[ -15   58   18   14  -80  -29   -1 -114  -38  -20   12   39  -41  -12
   48  -29   24   24   58   34   19   27   45  -30   21   -9    5   16
   17    3   41   43]  <58>
[-42  -2 -76 -16 -88 -22   6  -9  57  15  -3 -74 -13 -17  16 -12 -37   0
  12 -63 -35 -15  28  13 -30  51  19  42 -39  11   4  18]  <132>
[ 27 -40 -46 -53 -51 -48  18  80  23   6  -7   1 -15 -25  16 -25  42 -65
 -16  28  10  24  33 -17  -5 -18  30  -5 -50 -84 -48  11]  <198>
[ -5  52 -10  14   1 -17  -7 -32  -3 -17  -3  -7 -41   5  11 -24   6  24
   5  -8 -13   5  22 -26   4   3  10 -21  38  -1  14   8]  <16>
[ 12  54  29  22  -9 -44  21  37 -36 -20  22  21 -12 -31 -55  27   1  -8
   2 -35 -25 -12  14 -11 -20  -3 -23 -12  52  47  15  -6]  <199>
[-23  21   0  12 -59 -18   7  27  13 -22  16  49   2   6  22   5 -17 -21
  -9  13   7  14   4 -38  14   7 -19  53 -29  23  35  15]  <181>
[ -7  31  14  42 -16  31   6 -27 -23  -4   7  15  13 -24 -24  -8  18  66
  13 -26 -11  -3  -9 -34 -29 -11 -29  -5  73  26  20  28]  <86>
[-11  50  15   3   8 -42   0 -73   2 -11  10  94 -35  -5   3  29  27  -4
  28  15   6 -17  18 -27  41  43  -7  65 -17  15  14  15]  <161>
[ 12  28  28  23 -39 -30  20 -21 -28 -13 -33 -23  -6 -19  -6 -15  21  18
  -1  33 -12  14  47  11  -9 -23  -4 -18  28 -17 -30  22]  <198>
[-33  70 -46 -14 -60  -9 -19 -19  -5  -1   8 -67 -42  10 -22  -5 -25  -1
  16 -68 -16 -24  17  -8  -7  32  13  -5  42  12  31  31]  <58>
[-58  19  13  10  22 -13 -10 -30   8  14  18  45  -8   5  19   4 -10 -25
 -27  33  33 -10 -49 -50  59 -13   7  40 -77  -6  27 -26]  <60>
[ 15   8  31   5  36  24  -7 -55   7  12 -44 -39  13  36 -24   1   8  31
 -16 -38   8   2 -16  70  -4   1  62  39   9   9  38  10]  <132>
[-38  22   1   9 -21   0  18 -37 -19 -27 -18 -13 -17   6   9 -10   2  14
  25  -4 -22 -14  21  -8  17  -3  30 -14   2 -10   5  22]  <86>
[-24  39 -42  42 -51  -4  -3 -46  40  -7 -39 -40 -19  12  28 -15 -27  35
  21 -39 -27 -28  -2   3   5  11   4  29 -42  16  16  37]  <174>
[ 30  49 -35  17 -80  23  -3   5 -65 -45 -67 -78 -26  -6 -26 -70  -7  -2
  55 -36 -34  12  40  55   1 -10  12 -66  83  -4 -23  87]  <58>
[-11   7 -23   3 -35 -25 -11   3  35   8  36  55 -10 -12   7  36 -33 -25
  -3 -20  14 -41 -29 -52   6  33 -14  59 -84  32  54   7]  <174>
[-34  11 -25 -13 -57   0  -9 -41   1  -2  15  62 -34  -5 -12   0  -9 -27
  31  -2 -38 -25  -6 -26  14  -4 -35  33 -18  20  21  17]  <199>
[-18 -23 -50   9  -2 -36  10  69  30 -15  19  20   2  -8  -3  13 -45 -55
  -4  -9  12 -33 -38 -54  27  26  -5  73 -38  11  11   1]  <86>
[-16  22  -9  37  33  -8  -1  45   4  11  60  76  10 -21 -29   3  12  15
 -24 -13   7   8 -56 -67   0  -4 -55  33  -9  14  -6   9]  <86>
[-14  18 -43 -20  -4  20 -11  11  51 -24 -22  33 -45 -12  61 -52 -21   5
  16 -29 -37   7  11 -17 -24  13   5 -20   0 -27  -2  -7]  <161>
[-39  29 -19   0   0 -18  10  91  30  14  27  -8   7   3  -5  26 -27 -22
 -42 -22  26  14 -21 -33   0 -26  21  23 -39  -9  21 -41]  <199>
[  1   8   2  20  42 -18   4  43  14   7  36  64  54   3  11  32  -3 -17
 -18 -19  47  18 -20 -19  -8   5 -12  47 -42  21  34 -21]  <60>
[-69 -34 -96 -30 -18  63 -35 -22  56  30  40   5   9  -7   4  -1 -15  -1
  -6 -19  -9 -20 -33 -71   3  12 -38  30 -98   0  23 -33]  <16>
[-31 -17 -58  19 -38 -61  54  88 -13 -42  -1   8   2 -23  65 -45 -19 -76
  18   4 -26   6 -18 -68 -21 -48 -66  15  52  25  -4  38]  <86>
[ -7  42 -18  28  -8   9  -5 -17  27   5  -9 -12   2  42   2  14 -22  37
  -1 -13  12  20   5  13 -20  18  -9  27  31   9   9   2]  <16>
[ -6  33 -14  -8 -52   4   0 -39  -5 -16 -17 -27 -37  -3  -6 -32  19  18
  22 -25 -28   9  -3  -9 -23 -23   8   0  35  -5  12  29]  <58>
[-30  29 -39  -6  15 -43 -20  33  36   4  45  18  13 -11 -44  17 -15 -65
 -42 -45 -56 -19 -40 -47  13  42 -64  46 -79  19 -27 -57]  <58>
[ -1  13 -52 -14 -42 -12 -15 -22  45  -9 -34 -34  -4  41   0  19   1 -18
  10 -39  26 -27  19  37  25  64  14  93 -38   1  56  14]  <198>
[  5   7 -20 -40 -36 -27 -26  26   4  14  26  34 -35 -44  -3 -22 -40 -66
 -13   4  -9 -12   8  -8  25  32  17  -2 -42  -2  -6  -3]  <199>
[ -20   23  -99   -5  -89   65  -28   66    3  -44  -57  -58  -48  -13
  -30  -80  -39  -11   35 -102  -92  -42   -1  -31  -24  -35  -25  -47
  106   14   33   63]  <199>
[-10  36  -2 -16  22 -28  -3 -29  -3  -8  23  72 -16 -26  18  21  15 -18
  12  -9  32 -16   1 -43  19  28   0  63 -10  39  59  18]  <161>
[ 59  28  52  42 -18 -27 -28 -98  16 -25 -40 104 -18   2   8  -6 -12   9
  16  22 -27 -26   7  -4  35  22  11  63 -22  14  19  37]  <174>
[  8 -54  17 -35  61  30 -36   0  32  56  -2  61  35 -12 -38  12  38 -37
 -79  34  10 -36 -43 -85  33 -49  33  18 -55 -57  12 -67]  <198>
[  3  18   4  19  60  23 -18  44   1  35  97  90  34 -39 -21  22  -8  35
 -40 -11  40  27 -44 -72 -52  -9 -61  -1 -10  49  34 -21]  <16>
[-13  -4  -2  -7  46 -46  11  75  32  -5  15 -41  28  14  13  30 -43 -38
 -64   0  19   4   0 -15 -30 -13  -7  43 -25  -1   3 -51]  <198>
[ -55   13  -38   -4  -39   24  -17    7   37   37   17  -41   -4   -5
   19   15  -32   -7  -32  -19   36  -26  -53  -27   14   18    0   18
 -101    6   44  -17]  <174>
[-42  19  -2 -21   9 -28  -8 -21  25   5   4  44  -7   8  48 -10  24 -52
 -29   2  15  -2 -30 -41  43   5  11  31 -62 -19  44 -40]  <60>
[-25  27  12   4 -81  10   3  13  -6   8  13  45 -33 -12  22 -15   2   9
  -1  34  42  15  -1 -37  36  -2  38 -13 -36 -15  40  24]  <181>
[ -45   80   20   27  -69    9  -12 -103    0  -25  -35   51  -48   -5
   51  -45   23   37   31    3   -5   13   16  -12   58   -6   28   19
  -38    6   84    8]  <199>
[-23  21  -8 -21 -18 -35 -16  23  36  14  21   3 -11 -17  -5  12  18 -34
 -54   2   8 -15   3 -55  25  33  -7  23 -58 -32  19 -62]  <198>
[  0   2  -8  17  -6 -70  25 -10  56 -10  14  81  12  -9  26  22  -6 -19
  -4 -23 -30 -25 -11 -30   2  37  -3  96 -70  65  44  -8]  <181>
[ 49  28  22  20 -13 -18 -20 -34 -23 -25 -28   1 -12 -17   0 -29  -7   5
   4  -5 -38  -9  46  -1   2 -10  15 -29  26  -7 -25  45]  <174>
[-19  61  78  46 101   1 -21 -84  -1 -43  -3  53   6  20  -4  -9  -2  49
 -53  30 -52  30 -13 -40   7 -50 -32  29  -3  24   3 -39]  <16>
[ 30 -33  66  -4 114   1   7 -12  -2  17   1   3  19  34 -46  27 -38   0
 -42 -25 -53 -22 -28  27 -73 -44  15 -12  83  22 -15 -37]  <132>
[-18  29  23   9  12 -16  14 -70 -33  -5  -2  13   0  -1  22 -10  19  23
  14   7   2  13  19   2  -8 -41  19   2  16  11   7  43]  <60>
[-39  36   2  46  38  27 -25 -23  15   2  29  47  -5  24 -27  36 -27  24
 -11 -30   4 -44 -65 -42  27  -2 -32  31 -81  36  53  -6]  <174>
[-53  12  -8 -48 -83 -12  13 -59  32  24   3  -5 -23  -6  36   8   3  -6
   4  17 -16  20  31  19 -14   0  28  22 -64 -22  -4 -19]  <199>
[  21  -10   29  -19    8   -4  -18 -106  -43  -38  -28  -39  -28   31
    2  -30    2  -18   32   12  -33    1   49   61   15    9    9   14
   47   -2   -8   21]  <132>
[  6  28 -20 -18 -40 -34   3   4   1 -10   2 -12 -25 -19  14 -15 -13 -16
  18 -24 -21   7  50  24 -11  15  26  -8   2   1  -5  10]  <199>
[-39  25 -33 -10  15  13   1  36  -5   0 -14 -37  24 -25  23  -9 -47 -26
 -15 -25 -19  -9  28 -17 -19  -4  -4 -33  20  15 -18  -2]  <161>
[-13  31  32   1 -17  18 -17 -61   6 -39 -40 -71 -37  62 -35   1 -33  26
  -7  26 -33  13  16  69  14  36   1  41  34 -42 -70   4]  <86>
[  72   -9   12  -47  -22  -82  -20    6   35  -87  -32   60  -23   32
   26  -22    5 -102   -8    0  -82    2   79   -3   24   49    9   68
   20  -26  -21  -11]  <181>
[ -38   30    2  -58  -46  -46  -18  -56   44   31   38   96  -41   -5
   11   32  -33  -60  -19   -8    8  -35  -40  -43   20   50   49   83
 -103   24   81   -2]  <58>
[ -59  -75  -74  -33  -44   89   10  -22  -22   53  -43  -83    9  -91
  -29  -65   20  -27    4  -27  -61  -91  -77  -35   19  -15    8 -101
  -44   10   -4  -13]  <86>
[ -9  58  31  35 -59  -3  -7 -64 -17 -36 -48  17 -51  34  41 -55 -23  33
  37   6 -15  30  50  28  19 -13  50 -12  48 -23  27  62]  <132>
[-16  23 -24  42 -17  30   4 -38 -12 -27 -25 -26 -26  50  -9 -13  -1  54
  55 -10  13  -1   1  19  17  -6   7  27  54 -15   0  60]  <86>
[ -5  59   6  45 -20 -44   2 -10   2 -60 -61  -2 -43  34  38 -63 -38   7
  20 -10 -47  32  63  33  39 -15  73  -9  -5 -39 -20  59]  <132>
[-33  44  10 -12 -70 -12 -15 -37  36  26 -10   3 -18   6  36   1   0   2
 -45  20  21  15 -12 -35  11 -20  26  46 -52 -29  20  31]  <174>
[ 25  38  54  76  25  48  -2 -24 -52  -9  -9 103  26   3 -55   7  -1  59
  39   0  -6   2  -1 -20   8 -53  28 -61  14   3  13  12]  <58>
[-48  12 -48   0 -31 -14   7  -1  20  39  29 -34  -1  -6  -2  28  -9 -17
 -14   9  31 -13 -27 -34  13  36 -26  24 -42  17  10 -32]  <16>
[ -23   23   47    9  -87  -36   44 -104   -6   46  -23    9  -44    5
   15    5   55   34   12   56  -14  -11    5  -14    0  -23   23   -6
   62   -9  -11   18]  <181>
[ 30   5 -43  23 -35   5   5  -8  43 -16 -51  12   9  31  32  -4 -45  25
  42 -24   0   5  42  30 -25  25  53  28  16   4  22  36]  <16>
[-25  96   0  68 -30  26  21  29 -25 -64  -4 -30   0  61  31  -6 -32  70
  49 -48  40  70  20  43 -42 -22 -13  -6  37  21  60  30]  <58>
[-64  22 -36  -7 -52 -40   8 -52  41  32  34  75 -23  -3  37  29 -19 -10
  24  -2  18 -22  -4 -52  22  -4  25  92 -74  31  69  21]  <199>
---
[-24  33  19 -53 -43  16 -42  -9 -14 -15  26 -15  51 -24  13   1 -21 -12
 -15  13  -6 -20 -26 -14  13  19 -15  38 -39 -66   8 -12]  <147>
[-50 -43  42   7  10  27   3  36 -25  18  41  20 -30 -11  15  -1 -64   8
 -39 -14  -9  -3  35 -20 -10  15 -33 -13 -12  37   6  18]  <96>
[-31   0  51  33 -19 -11  34  22 -44   9  28  -4 -20   3  28  48 -38 -12
 -25   1   8 -20  12  28  -1  20 -38 -37  11 -25 -20   3]  <151>
[-26  40 -22  14  -4 -15   1  -1  34  61 -49  -5  45  13 -22   1  19   2
  -3  14  -8  31 -30 -28  28 -29  27  24 -44 -48  10   4]  <175>
[-14  15  49 -16 -39  34  13 -46 -45   5  13  -8  -3  17 100  32 -46 -52
  -2 -18 -12  23  16  47 -12   9 -37 -49  88 -16 -35   3]  <117>
[ 48 -40  30  21  19   8   5 -16 -35 -45  18 -26  19   9  36  27 -44  12
 -17 -57 -20  12  25  42 -52   4 -89  10 -24 -47 -34  28]  <15>
[-99 -17   0 -24  44   0 -23  21 -19 -38 -21  -9 -14 -17  -3 -48 -28  20
 -16  53  -2   8 -52 -31 -22  33 -11  22  -7 -53  14 -24]  <6>
[-20  32   4 -32 -62  13 -13  -5   4   6   4 -22  69  15  72  45 -80 -14
 -11   7  -7 -29   0 -26   7 -26   4  25  48 -48 -37  35]  <15>
[ 17  -3  69  -1 -29  10 -13 -20   4  -7  17   4  53   3   7 -16 -37 -20
 -34 -10 -20  -1  14  17  21  38  15   8  38  38 -14 -11]  <175>
[ 26 -19  44 -13 -67  21 -10 -54 -37 -41  56 -26   3 -18 -10 -14 -39 -37
   4 -27 -33 -20  39  24  18  25 -20  -5  38 -16  -1 -30]  <151>
[-86 -11   1 -10 -23  11  39  -2   8  37   0  -5  -6  -7   2 -20  12  19
  -5  34 -19 -10 -15  17  24  -3  -2  -9 -22 -12  23  -8]  <202>
[ 17  -6   6 -26 -31  35 -10  11 -68 -15  41 -13  43  20  -3 -21 -46 -56
  20  22  -9  30 -10  42  20  21 -40   8  37 -26 -51  35]  <147>
[ 16 -24  38  -6 -25  21 -24   6  35  23   1  -1 -26  10  18 -28 -25  24
 -12 -60 -39  14  11  26 -10   3 -42  49   3 -12  18  18]  <24>
[ 27 -14  43   4   5  41  38  -6 -13   3 -26 -27   7  31  88  26 -47 -10
 -36  -9 -31  12 -13  79  21  52 -39 -12  49  14 -61  27]  <117>
[-57 -23  37 -24  32  57   7 -13  -5  41  36  -9 -34  19  81  51  19  30
 -25 -21  -7   0  13  34 -35 -37  10 -10 -60 -22  44 -20]  <15>
[ 33 -15  42 -12 -30  31 -29  21 -38  21  38  11 -52  24  21 -14 -17   9
 -11 -45 -32 -22 -16  60 -35  25 -16  29  10  -5  -5  -1]  <24>
[-61 -62 -29 -20  25  13 -26  43 -33 -35   5   2 -16 -29 -21 -28  22 -23
 -16  20  20 -17 -28  20 -28  -2  14 -17  -9 -32  -1   1]  <202>
[-42 -13  87   8   4  -7  -4 -63  -6   1  58  20 -17 -16  31  28  58  -6
 -94 -53   0   0  25  11 -36  -2 -30  -1 -45 -25  31 -20]  <195>
[-59  14 -47  -3 -24  -7  58 -54 -44  70 -31 -21 -16   9  -7  36  24  -9
  -7  67 -13  12 -53  33  -6 -15  47 -57   8 -26   9 -38]  <176>
[ -8   5  12  -4 -15  69  19 -16 -56  19  54 -25 -25  13  -6  -7 -11  -4
  20 -12 -35  -3  53  23  32   5 -62  10 -35  -1 -12   0]  <24>
[-74 -16 -20 -25  10  26  17  -4 -12  29  17  -3 -58  -4  43   9  36   7
 -29  45   4  24 -30  21 -15   9  39 -10 -86   2  35  -3]  <202>
[-35 -13  -6  -8  -4  -4  29  -3 -23 -18  -5 -26   2  -8  11  30 -23  40
  34  50  -7   2  25 -10 -22 -13 -55   0 -50   9   8  19]  <176>
[-114   -8   67  -13  -20   22   -3   42   -2   22   60   13    4   -6
  -34  -39  -51    3    4   35   -6   20    8  -18   12  -17  -36   -2
  -10  -31   52  -15]  <147>
[ 21 -16  59  -6 -44  17   0 -30 -10  -3  28 -13  31  18   4 -24 -19 -10
 -37 -16 -34 -12 -26  71  10  19   1  19  32 -10 -13 -31]  <15>
[-15 -17  18  13   6   3  20 -32 -21 -31   7 -18  19 -17  45  41  -5   8
 -36  -8   7  -4  24  37 -32  -6 -18 -50  22  -1 -19 -27]  <15>
[ 39  16  41  21 -25  12 -15 -19 -48 -31  72 -16 -13  62  -4 -23 -41 -20
  18  16 -21  56  16   4 -27   5 -18  44   4 -10 -18  14]  <24>
[-59  18  -9  41 -49 -42  47   1  10 -38   0 -11 -30 -27   0 -16 -24  54
  28  40   3   8  10 -26 -30 -57  13 -37  78 -21   9 -38]  <6>
[-44   3  13 -28 -32  35 -25   8 -19  23  28   4  -3 -24  31  21 -51  -1
  -9  19 -10  43  23 -11 -23  -6  33 -11 -36  21  26  -1]  <175>
[-40  50  61  -1 -34   1   8 -24 -35 -69  53 -10 -30  16  26 -56 -27  16
  97  21 -17  24  23 -12  -7 -12 -72   9  51 -50   1 -49]  <6>
[-43  45  12  24  14   1  48 -25 -78  29  44 -16  40  38  50  99 -42  21
 -40  49  12   6  26 -31 -38 -11 -27 -28 -82 -14 -27  22]  <15>
[-43  28  12  11  33  11  18 -33 -11  65  -5  18 -49   7   9  34  28   7
 -58 -19   0 -10  -1 -34 -11   4 -19 -32 -84 -21  34 -17]  <117>
[-28  -2  -6   3  34 -18  22 -29 -29  -8  15 -10 -39   2  19   6 -20 -32
  17   9  33 -14 -22 -41 -23  10  10 -12   0 -39  34  -3]  <6>
[-52  12   5 -38 -52  57 -30   4 -33  57  14  -6  38   4  -3  -9 -33 -22
 -36  13 -45  -1 -26   7  25  -7  40  34 -14 -53 -16   0]  <175>
[ -8  13   8 -20 -40  13 -19 -14 -30  15  17   3 -12   2 -29 -15 -51  20
  18   4 -47 -16  15 -21  -4  23   0 -21  25  -4   8 -38]  <151>
[ 31   0  -5   0  -3  15   1  -3  22   4 -38 -31  35  -4   3  48 -37  57
 -95  -3 -37  24  -3   7   1   5   3  29 -70 -20 -34  11]  <176>
[ 11  28  62 -37 -54  20  11 -34 -33  57  32  -5  77  19  56  40 -49 -30
 -31 -10  11   8  -4  24  28   9  20  21  -5   5   4  21]  <6>
[-45  24  31   1  52  12 -33  62  -4 -27   9  13 -10  -3  29  24 -24  46
  26  -4   8 -29  36 -64 -30  -5 -38   8 -60 -22   3   0]  <175>
[ 14 -35 -19 -19  -8  25 -23 -22 -22 -48 -15 -27  -1 -11 -16 -37   3  -2
  22 -13 -44  -6  21  20  13  21 -43   7  37 -31 -32 -11]  <151>
[-20  22  12 -43  -9  24 -33 -51 -55   7  21 -22  17  31  37  -5 -41 -89
  27  16   1  11 -30   0   0  46   1  12  50 -46  -1  -5]  <24>
[-86   6  -6  10   0  -6   5 -19 -38  13   2 -10  -1   4  21   6 -24  19
 -33  23 -29 -24 -26 -52 -30  -5 -10   8  -2 -74  -9 -13]  <96>
[ 42 -17  25  27 -17  22  31 -31 -52   3  64 -39 -40  10  22  43  -5  -7
 -41 -24 -12 -15   4  46 -23  18 -13  32 -83 -20   9  14]  <24>
[  3  13  30 -17 -43  19  -2  12 -27  16  -4   2  45  19   2  19 -23  -3
 -42  16 -14  -6  -1  36  28  -2 -10   2  30   6 -58   7]  <176>
[ -4 -37  16 -40 -14  27 -16  -6 -28 -20  18 -21  39 -51   4  16  -4  -8
  -4 -30 -17  -5  19  41  -2  10 -41   6 -30 -13   8   4]  <195>
[ 22  -3  25 -20   3  36 -25 -54  19 -62  29 -29  38 -26  -8 -19   8 -21
 -43 -22 -12  13  24   8  31  17   9  -8  18 -24  -4 -52]  <147>
[ 45  -9 -14 -12 -19  23   6 -34 -27 -41 -20 -35  11 -14 -26 -13 -42 -39
 -15  -7 -32  -5  -5  34  41  46 -37 -11  44 -23 -60 -15]  <176>
[-26 -14  23 -16 -50  50 -32   9 -20 -11  23 -17   6 -27  -2 -14 -33  37
 -23 -17 -63 -15   0  28 -23 -20  31  13   7 -50  -5 -46]  <175>
[-11  11  77 -10  -7  13  -6  16  35  15  50  13  -7  28   0  -8 -97  48
 -32   2 -51  -4  11 -51  -3  41  10  33  -3  37  27   3]  <195>
[-25   7 -12 -34  40  50  -7  14  23 -31  19 -37   7 -39 -21  -1  -2   5
 -12  30   6 -23   5 -30  62  33   5  13 -87 -12  29 -30]  <147>
[ 17  -5  15 -12   9 -16 -30 -20 -67   7  42  17   9  16 -50   8 -18  -9
  50   4   6   3  36 -40 -47   8 -12 -31 -35  19  44 -16]  <151>
[ 23 -24 -12  -9 -26  34   1 -27 -39   9  21  -9 -50  17   7 -51 -16 -25
  25 -45 -57 -32 -20  11  16  19 -40  35  35 -47 -28   8]  <96>
[-26  26  32 -12 -18  14  -1 -34 -49  16  28   6  -8   6  32   2   9 -23
 -51   3   9  44 -22  26  -6   9   7   4 -24 -33  -6 -18]  <6>
[  9 -20  23  34 -15 -17  21  11  67 -12  -8  -7 -21 -11  55  28  -3  76
 -33  -8 -14  -7  31 -15 -31 -23  23  33 -37  44  20  31]  <175>
[-25 -19  12 -31  11  46  18 -45  22 -25 -14 -48  18 -19  41 -16 -14 -17
 -35  14 -28   1  -7  40  65  64 -38  24 -22   5 -13 -14]  <15>
[-30  14   2 -39 -32  17 -17  22 -35  48  14  17  30  17  47  35 -49 -23
  19  24   6 -59  -1 -38  -6   3  43   4  25  24  -9  42]  <175>
[-79  47  52   0  -9 -12  -1 -46 -39  14   5  20  -6   8  60  30 -26   6
 -61  30  -4  29   9 -39 -47  29 -58 -26 -31 -10  -3  -4]  <117>
[ 17 -25  19  -8   3  29 -12  23 -15  37 -10   1  54  15  15  13 -26 -46
 -25 -15   1  12  -9  38  22  13  22   7  16  10 -29  39]  <175>
[ 67   8  -1  11 -58 -12  37 -26 -68 -15  -8 -22  10 -25  36  30 -23  24
 -26 -27 -18 -29 -35  85 -30  28  -2 -27  44 -20 -51 -27]  <6>
[-88  57  60  -7 -25 -18  -6  22  19  22 -20   1  64  38  48  23 -26  40
 -33  94   3  40 -33 -27  -9 -11  20  21 -20   6  10  -2]  <117>
[ 70  17  26  -9 -32  30  -5 -45 -12 -41  26 -40  47   1  30  29  36 -29
 -44 -27 -23  16 -11  76  30   6  35  16  19 -32 -49 -27]  <195>
[-50   6  -7   0  20  13  26  25 -51  11  -1  -4 -13   8  30  14 -38  -9
 -25  41  18  13 -29   7  -2  18  10 -24  20 -15 -30   8]  <6>
[-23 -36  28  13  -4 -19  48 -17 -52  16  18 -28  27   5  29  18  -6  -2
  21  22  -5 -43 -29  22 -10  22 -36  25 -41  -7  20  20]  <96>
[-37  -9  25 -14 -18  36  -7   1   8  14  -3 -19  30 -16  -6 -37 -17  11
 -50  -6 -45   2 -13   6  59  27 -37  56 -46 -28 -13  -8]  <96>
[-47  -3  43  18 -13 -20  52  10  17  53  -3   4   9 -27  67  61  -9  23
 -32 -15  24 -60  10  -7  17   3 -17 -17 -28  31  27  11]  <96>
[ -7   1 -20   1 -34  -5  -1  33 -25  -9   4 -10 -30 -23 -12 -23 -30 -17
  40  12  -6 -22 -44  10  10   8  13  -7  27 -25   1 -32]  <96>
[ -40   29   39   46  -13  -10   29   -4  -69  -23   39   12  -56   -8
   47   14  -28   31  -42   -4  -22   -1   21  -12  -30   36 -105  -12
  -33  -23  -53   -5]  <96>
[-24  16  12 -48   5  51  -1  30  14  37 -28  -9  88  13  65  36 -20   5
 -43  25   2  16  -1  34  60  25  25  -3 -16  31 -44  26]  <202>
[ 20 -30  45 -16   3  49 -47  17 -17 -46  41 -12  -9  -2 -10 -10  -5 -31
 -25 -41 -11 -23  25  28  28  12   2   8  17 -33 -19 -28]  <151>
